Below is a small trained network, with its code and all its weights. Each question gives an input and a class and asks what happens when units are switched off, that is, made to give their printed mean instead of their output.

import numpy as np


def w(rows, s, z=0):
    codes = np.array(rows[::2]) - 128.0
    scale = np.full(codes.shape[1], s)
    scale[-1] = z or s
    return codes * scale


def f(y):
    return np.maximum(y, 0)


def log_softmax(a):
    a = a - a.max(-1, keepdims=True)
    return a - np.log(np.exp(a).sum(-1, keepdims=True))


def net(x, mask):
    res = np.array(x, float).reshape(1, 8) / 4 @ E
    y = f(res @ A[0][:, :-1].T + A[0][:, -1])
    res = res + np.where(mask, y, B[0][:, -1]) @ B[0][:, :-1]
    return log_softmax(res[-1] @ U[:, :-1].T + U[:, -1])


A, B = {}, {}
E = w([
[109,201,106,228],'x0',
[149,138,14,89],'x1',
[128,126,128,126],'x2',
[141,142,133,113],'x3',
[79,62,97,190],'x4',
[136,138,133,116],'x5',
[254,110,120,198],'x6',
[130,131,130,124],'x7',
],0.0082)
A[0] = w([
[183,157,154,97,189],'n1',
[84,122,163,89,42],'n2',
[62,116,82,136,115],'n3',
[145,128,76,114,54],'n4',
[211,75,131,173,70],'n5',
[144,135,132,160,72],'n6',
[173,151,102,127,133],'n7',
[126,115,132,138,255],'n8',
[235,102,175,137,53],'n9',
[121,120,166,143,69],'n10',
[105,117,18,102,124],'n11',
[107,181,131,198,128],'n12',
[155,120,134,142,66],'n13',
[96,122,220,109,155],'n14',
[141,161,147,111,162],'n15',
[114,136,180,135,96],'n16',
[122,114,156,146,69],'n17',
[146,180,152,105,198],'n18',
[200,110,130,136,57],'n19',
[133,63,111,181,219],'n20',
[62,163,114,76,69],'n21',
[172,124,114,140,179],'n22',
[126,121,164,141,59],'n23',
[120,107,155,152,173],'n24',
[97,186,115,176,62],'n25',
[142,85,108,177,238],'n26',
[99,86,189,171,119],'n27',
[119,172,54,105,43],'n28',
[45,157,154,104,66],'n29',
[89,137,140,103,48],'n30',
[63,126,170,62,74],'n31',
[128,172,104,149,109],'n32',
[155,159,131,121,110],'n33',
[97,154,138,108,53],'n34',
[111,170,137,185,142],'n35',
[167,78,221,116,187],'n36',
[186,152,184,137,125],'n37',
[115,202,94,185,102],'n38',
[137,150,183,128,84],'n39',
[170,162,135,70,183],'n40',
[97,64,90,154,183],'n41',
[74,117,107,91,64],'n42',
[171,7,159,80,133],'n43',
[161,225,149,154,195],'n44',
[109,83,152,88,165],'n45',
[127,115,153,148,246],'n46',
[136,86,26,113,55],'n47',
[184,111,93,167,80],'n48',
],0.014,0.0053)
B[0] = w([
[36,93,106,95,223],'n1',
[168,113,167,133,175],'n2',
[70,154,148,108,198],'n3',
[215,156,154,173,159],'n4',
[82,136,224,156,224],'n5',
[118,88,155,151,153],'n6',
[123,168,140,114,183],'n7',
[54,138,95,47,209],'n8',
[120,142,213,178,235],'n9',
[226,136,99,215,151],'n10',
[204,207,79,193,235],'n11',
[180,41,110,96,208],'n12',
[84,130,204,170,147],'n13',
[158,167,85,139,221],'n14',
[66,160,103,70,176],'n15',
[190,143,87,176,167],'n16',
[183,167,115,162,145],'n17',
[63,157,61,80,205],'n18',
[89,98,213,181,188],'n19',
[23,164,146,79,224],'n20',
[79,115,230,180,211],'n21',
[63,136,146,155,198],'n22',
[226,165,118,210,146],'n23',
[161,186,70,117,180],'n24',
[181,29,136,154,175],'n25',
[57,175,114,74,225],'n26',
[216,202,71,168,202],'n27',
[187,157,141,192,180],'n28',
[47,133,147,209,202],'n29',
[123,125,176,184,159],'n30',
[116,124,140,160,224],'n31',
[145,103,85,134,164],'n32',
[71,166,137,142,160],'n33',
[120,132,193,207,151],'n34',
[159,58,72,120,197],'n35',
[171,131,83,87,251],'n36',
[102,170,151,131,215],'n37',
[128,2,163,133,201],'n38',
[193,192,66,188,168],'n39',
[126,123,71,93,225],'n40',
[68,168,88,18,209],'n41',
[136,112,197,175,191],'n42',
[168,15,92,128,254],'n43',
[116,94,90,20,239],'n44',
[144,101,96,110,210],'n45',
[104,200,43,83,208],'n46',
[214,165,110,179,204],'n47',
[81,143,161,180,193],'n48',
],0.0059,0.0082)
U = w([
[108,135,127,106,238],'0',
[115,134,131,106,247],'1',
[96,146,123,89,171],'2',
[113,121,242,177,43],'3',
[200,170,118,162,2],'4',
[153,10,127,118,1],'5',
],0.013,0.0059)

Each question gives the input, the list of numbers given to net, and the class t.
The units are the neurons (one row each of A and B). Each row of codes is followed by its name. A weight is (code - 128) times the scale printed after its matrix; where a second scale follows, it is the last column's (A, B and U).
mask holds one flag per neuron, in row order. A switched-off neuron (its flag False) gives its mean, the last column of its row in B, instead of its output. The means were averaged over made-up inputs and are rounded, as every weight is.
A unit's drop is (log p(t) with every unit on - log p(t) with that unit switched off) / (log p(t) with every unit on - log p(t) with every unit switched off).
The circuit of an input: a set's keep is (log p(t) with only the set's units on - log p(t) with every unit switched off) / (log p(t) with every unit on - log p(t) with every unit switched off). Starting from the 12 units with the biggest drops (on a tie, the unit counted first), units are removed one at a time, each time the one whose removal leaves the highest keep (on an exact tie, the one counted first), for as long as the keep stays at least 0.8.
units of the circuit, in order: the units of the circuit, biggest drop first
most important unit: the unit with the biggest drop
top k neurons: the k neurons with the biggest drops, biggest first
drop when u is switched off: that unit's drop, to one decimal
input [-4,1,-1,-6,-4,-6,8,-8], class 3: units of the circuit, in order	[n9; n5]
input [6,-4,-2,-7,8,-5,2,7], class 2: most important unit	n20
input [8,-5,3,-6,1,-2,7,0], class 5: top 2 neurons	[n12; n35]
input [7,-8,8,2,-2,-4,1,-1], class 4: units of the circuit, in order	[n27; n39]
input [3,4,5,-3,8,2,8,-5], class 2: top 2 neurons	[n41; n26]
input [-4,6,-4,1,-2,1,4,5], class 4: top 3 neurons	[n47; n11; n4]
input [8,-6,-2,1,6,-6,0,-2], class 5: units of the circuit, in order	[n12; n35]
input [-7,-4,4,6,-1,-6,7,-6], class 3: top 3 neurons	[n9; n5; n19]
input [0,8,-1,7,5,-2,-7,1], class 4: units of the circuit, in order	[n11; n47]
input [1,3,-3,4,-7,-3,8,-8], class 3: top 3 neurons	[n9; n19; n5]
input [-7,7,-3,0,6,-6,5,1], class 4: top 2 neurons	[n47; n11]
input [8,8,-6,5,0,-5,-6,-4], class 4: units of the circuit, in order	[n11; n28]
input [-7,1,-5,-6,4,1,-8,-8], class 3: top 2 neurons	[n21; n42]
input [4,-8,-8,-5,4,4,5,-2], class 4: units of the circuit, in order	[n27]
input [1,-7,-6,2,-7,-4,5,-4], class 2: top 2 neurons	[n44; n1]
input [8,5,-4,4,3,-4,-7,-2], class 5: top 3 neurons	[n38; n25; n12]
input [8,4,7,1,5,3,7,2], class 5: top 2 neurons	[n38; n12]
input [-5,-5,-2,-5,-3,-6,7,-2], class 3: top 4 neurons	[n9; n5; n19; n41]
input [5,-1,-3,6,2,2,-7,-8], class 3: top 2 neurons	[n21; n29]
input [-8,2,-8,-7,-6,-6,1,-1], class 5: units of the circuit, in order	[n43]
input [7,-3,-8,-6,6,4,-6,-3], class 5: drop when n11 is switched off	0.1
input [-7,4,-4,-6,-6,-3,-5,-4], class 5: drop when n11 is switched off	-0.1
input [-8,-1,1,5,1,-3,-8,-3], class 3: drop when n21 is switched off	0.3
input [-1,6,-4,4,-6,-3,-7,-1], class 3: drop when n40 is switched off	-0.1
